Below are the code and all the weights of a small trained network. Each question names an input and a target symbol and asks about switching units off, where a switched-off unit gives its printed mean instead of its output.

import numpy as np


def w(rows, s, z=0):
    codes = np.array(rows[::2]) - 128.0
    scale = np.full(codes.shape[1], s)
    scale[-1] = z or s
    return codes * scale


def f(y):
    return np.maximum(y, 0)


def softmax(a):
    e = np.exp(a - a.max(-1, keepdims=True))
    return e / e.sum(-1, keepdims=True)


def log_softmax(a):
    a = a - a.max(-1, keepdims=True)
    return a - np.log(np.exp(a).sum(-1, keepdims=True))


def net(x, mask):
    ids = ['Πβζηλμξτψω'.index(c) for c in x.split()]
    T = len(ids)
    res = E[ids] + P[:T]
    u = 0
    for l in range(2):
        q, k, v = (res @ M[l].T for M in (Q, K, V))
        z = softmax(np.where(np.tri(T) > 0, q @ k.T / 3**0.5, -1e9)) @ v
        res = res + np.where(mask[u], z, O[l][:, -1]) @ O[l][:, :-1]
        u += 1
        y = f(res @ A[l][:, :-1].T + A[l][:, -1])
        res = res + np.where(mask[u : u + 8], y, B[l][:, -1]) @ B[l][:, :-1]
        u += 8
    return log_softmax(res[-1] @ U[:, :-1].T + U[:, -1])


Q, K, V, O, A, B = {}, {}, {}, {}, {}, {}
E = w([
[103,93,131,85,117,83,97,101,136,120,121],'Π',
[138,69,120,102,113,90,97,96,130,123,154],'β',
[82,66,151,105,62,75,87,180,108,179,110],'ζ',
[73,63,120,112,98,149,195,116,200,87,128],'η',
[64,57,172,114,123,84,153,86,108,118,53],'λ',
[169,139,130,127,175,158,180,224,151,196,184],'μ',
[109,91,128,100,56,93,74,176,149,172,129],'ξ',
[105,139,137,54,88,72,87,155,209,124,139],'τ',
[6,142,119,228,101,65,90,149,104,97,237],'ψ',
[128,53,139,111,93,94,112,106,117,149,133],'ω',
],0.019)
P = w([
[57,51,228,41,195,182,44,96,5,73,33],'0',
[106,61,180,142,140,152,59,161,139,94,108],'1',
[120,67,153,142,137,147,77,152,161,105,134],'2',
[125,77,140,136,139,137,86,141,167,117,142],'3',
[123,101,134,123,133,114,89,151,182,124,139],'4',
[135,113,115,113,127,123,108,138,193,125,144],'5',
[119,112,114,114,127,107,116,137,175,138,117],'6',
[138,113,88,110,129,137,151,108,192,135,136],'7',
[129,118,87,92,132,123,165,106,173,142,119],'8',
[118,136,93,92,111,110,147,126,164,180,107],'9',
[93,153,138,137,87,114,128,141,156,204,96],'10',
[121,167,145,166,76,173,164,96,190,181,140],'11',
],0.014)
Q[0] = w([
[93,125,173,130,88,184,102,104,181,150,128],'L0H0',
[145,185,129,94,178,138,117,116,53,96,121],'L0H0',
[178,254,145,163,128,199,117,80,72,105,110],'L0H0',
],0.0079)
K[0] = w([
[121,178,211,174,143,166,110,128,170,156,99],'L0H0',
[139,75,136,89,200,170,91,119,160,83,186],'L0H0',
[128,73,254,158,143,167,39,174,155,81,113],'L0H0',
],0.0082)
V[0] = w([
[48,105,154,215,73,74,80,62,36,94,179],'L0H0',
[68,24,131,56,53,185,31,60,208,103,124],'L0H0',
[255,213,103,137,96,56,58,118,56,241,31],'L0H0',
],0.0063)
O[0] = w([
[179,176,16,54,155,70,82,112,74,143,36,210],'L0H0',
[195,138,184,11,5,21,222,202,2,133,89,248],'L0H0',
[158,117,54,54,113,228,199,62,58,120,175,13],'L0H0',
],0.0079,0.013)
A[0] = w([
[77,249,76,110,145,159,136,93,55,120,122,3],'L0N0',
[142,177,174,161,198,195,138,133,101,185,188,122],'L0N1',
[254,185,60,157,170,201,149,130,171,162,172,2],'L0N2',
[184,107,128,62,119,119,70,81,35,91,133,149],'L0N3',
[211,182,170,54,186,94,169,197,192,158,115,84],'L0N4',
[176,127,172,122,139,119,209,170,106,121,122,169],'L0N5',
[162,181,121,139,184,144,151,138,81,196,116,32],'L0N6',
[150,162,154,110,196,77,104,222,67,96,120,73],'L0N7',
],0.008,0.004)
B[0] = w([
[145,130,197,50,144,160,116,77,196,196,109,134],'L0N0',
[133,141,134,124,67,81,145,121,168,205,254,133],'L0N1',
[80,167,162,63,208,88,102,140,107,131,151,130],'L0N2',
[80,142,136,156,70,170,132,128,167,125,44,194],'L0N3',
[127,61,79,175,78,161,129,92,74,139,56,215],'L0N4',
[104,118,72,174,107,171,79,90,141,138,154,191],'L0N5',
[184,92,163,117,107,195,47,136,111,215,135,129],'L0N6',
[174,160,142,163,113,194,202,117,125,137,153,253],'L0N7',
],0.0096,0.019)
Q[1] = w([
[102,147,158,152,170,129,111,143,114,86,203],'L1H0',
[137,62,140,147,117,121,78,171,80,91,122],'L1H0',
[105,141,123,143,129,3,168,171,252,179,166],'L1H0',
],0.0062)
K[1] = w([
[79,151,146,133,95,85,67,156,120,86,116],'L1H0',
[84,121,183,104,91,134,111,166,254,99,92],'L1H0',
[112,132,123,172,170,210,142,137,120,125,153],'L1H0',
],0.0079)
V[1] = w([
[155,255,157,156,84,58,49,185,86,120,163],'L1H0',
[64,131,56,155,182,57,137,138,226,43,113],'L1H0',
[66,235,3,234,189,97,131,219,135,198,230],'L1H0',
],0.0065)
O[1] = w([
[108,23,93,79,150,78,143,81,103,246,201,122],'L1H0',
[193,90,128,172,77,121,129,21,163,168,127,2],'L1H0',
[93,160,112,175,142,115,35,84,113,254,93,8],'L1H0',
],0.0085,0.022)
A[1] = w([
[112,205,153,132,211,104,119,130,133,29,196,106],'L1N0',
[150,84,150,106,115,185,127,232,163,51,46,127],'L1N1',
[205,116,137,66,170,91,198,164,53,51,68,100],'L1N2',
[254,163,113,79,254,194,126,11,71,57,95,4],'L1N3',
[183,136,125,105,99,150,229,136,143,127,134,126],'L1N4',
[165,100,83,138,144,186,71,78,148,189,136,89],'L1N5',
[175,36,126,106,195,181,180,152,91,130,181,100],'L1N6',
[79,128,88,100,66,91,128,158,84,195,128,93],'L1N7',
],0.0084,0.011)
B[1] = w([
[177,177,233,83,125,157,86,80,144,187,70,138],'L1N0',
[137,205,146,163,220,71,129,45,134,195,170,255],'L1N1',
[65,133,161,82,87,129,106,209,132,107,71,228],'L1N2',
[226,98,158,139,95,62,153,211,60,130,2,128],'L1N3',
[101,87,140,102,151,89,26,105,103,117,137,186],'L1N4',
[182,146,141,125,74,138,135,227,209,68,119,130],'L1N5',
[142,213,74,105,62,99,116,156,142,169,36,142],'L1N6',
[158,101,110,150,149,160,155,104,184,64,175,157],'L1N7',
],0.0078,0.06)
U = w([
[131,138,142,149,120,159,157,107,108,160,116,43],'Π',
[99,62,172,102,61,140,58,118,95,223,65,191],'β',
[120,165,121,141,114,177,172,93,96,151,126,132],'ζ',
[159,148,185,220,60,146,168,102,82,147,102,66],'η',
[142,146,134,144,124,159,158,100,103,153,117,66],'λ',
[96,58,172,88,253,131,66,40,138,222,207,164],'μ',
[89,155,86,159,151,143,208,110,119,64,173,255],'ξ',
[98,93,117,167,79,157,111,210,171,15,116,166],'τ',
[209,155,69,147,235,140,110,103,94,219,30,44],'ψ',
[135,153,136,141,122,159,167,97,106,164,122,40],'ω',
],0.0074,0.0042)

Each question gives the input, a string of symbols that net reads in full, and the target symbol t.
The units are the heads (3 rows each of Q, K, V and O) and the neurons (one row each of A and B). Each row of codes is followed by its name. A weight is (code - 128) times the scale printed after its matrix; where a second scale follows, it is the last column's (O, A, B and U).
mask holds one flag per unit, layer by layer, with each layer's heads first. A switched-off unit (its flag False) gives its mean, the last column of its rows in O or B, instead of its output. The means were averaged over made-up inputs and are rounded, as every weight is.
A unit's drop is (log p(t) with every unit on - log p(t) with that unit switched off) / (log p(t) with every unit on - log p(t) with every unit switched off).
The circuit of an input: a set's keep is (log p(t) with only the set's units on - log p(t) with every unit switched off) / (log p(t) with every unit on - log p(t) with every unit switched off). Starting from the 12 units with the biggest drops (on a tie, the unit counted first), units are removed one at a time, each time the one whose removal leaves the highest keep (on an exact tie, the one counted first), for as long as the keep stays at least 0.8.
circuit, biggest first: the units of the circuit, biggest drop first
unit that matters most: the unit with the biggest drop
k most important neurons: the k neurons with the biggest drops, biggest first
k most important neurons of layer l: the k neurons of layer l with the biggest drops, biggest first
input λ η η ζ ξ μ η Π η ψ, target η: circuit, biggest first -> (L1N1; L1N2; L1H0; L0H0)
input ψ λ μ λ ζ Π ψ ψ ξ ψ τ, target ψ: 2 most important neurons of layer 0 -> (L0N4; L0N5)
input Π τ τ ω ψ τ ξ ψ μ ξ, target μ: circuit, biggest first -> (L0H0)
input ζ τ β λ ψ η η Π, target τ: circuit, biggest first -> (L0H0; L1H0)
input ω ζ τ ψ ψ ξ η ψ ψ ψ τ, target τ: circuit, biggest first -> (L0H0; L1H0)
input ψ ψ ω η μ β, target μ: 3 most important neurons -> (L1N2; L0N7; L0N4)
input ω ζ ζ ψ μ ψ η ψ ψ ξ, target ψ: circuit, biggest first -> (L1N2; L1H0)
input ζ ψ η τ ψ η μ, target η: 3 most important neurons -> (L1N1; L1N2; L0N1)
input μ η η, target η: circuit, biggest first -> (L0H0; L1H0; L1N2; L0N4)
input ξ Π ξ η β μ ω ψ ω, target ψ: 4 most important neurons -> (L1N2; L0N4; L1N4; L0N5)
input β β τ μ ψ Π, target ψ: 3 most important neurons of layer 0 -> (L0N4; L0N5; L0N1)
input β λ ξ ψ ξ ψ μ ω, target μ: 2 most important neurons of layer 0 -> (L0N7; L0N4)
input η ψ ω η μ λ, target μ: 2 most important neurons -> (L1N2; L0N7)
input η η β ξ ζ ξ μ, target ξ: 4 most important neurons -> (L1N2; L0N1; L1N1; L0N4)
input ω ψ ψ μ, target ψ: unit that matters most -> L0N4
input λ μ λ, target μ: 3 most important neurons of layer 0 -> (L0N4; L0N3; L0N7)
input ψ η ψ ζ ξ μ η ψ, target η: 3 most important neurons -> (L1N1; L1N2; L1N4)
input ζ ψ λ β ξ β λ μ ζ ψ η, target ψ: 4 most important neurons -> (L1N2; L0N4; L1N4; L0N5)
input η ψ ψ μ, target ψ: 3 most important neurons -> (L0N4; L1N2; L0N7)
input ω β ξ τ η, target β: most important neuron of layer 0 -> (L0N3)
input μ ζ ω ξ ψ η ξ η ω, target η: 4 most important neurons -> (L1N2; L1N4; L1N1; L0N1)
input Π ξ ψ μ τ, target μ: 3 most important neurons -> (L1N2; L0N7; L0N4)
input ψ η μ ζ η β, target η: 4 most important neurons -> (L1N2; L1N4; L1N1; L0N4)
input η μ ψ ζ, target ψ: 2 most important neurons of layer 1 -> (L1N2; L1N4)
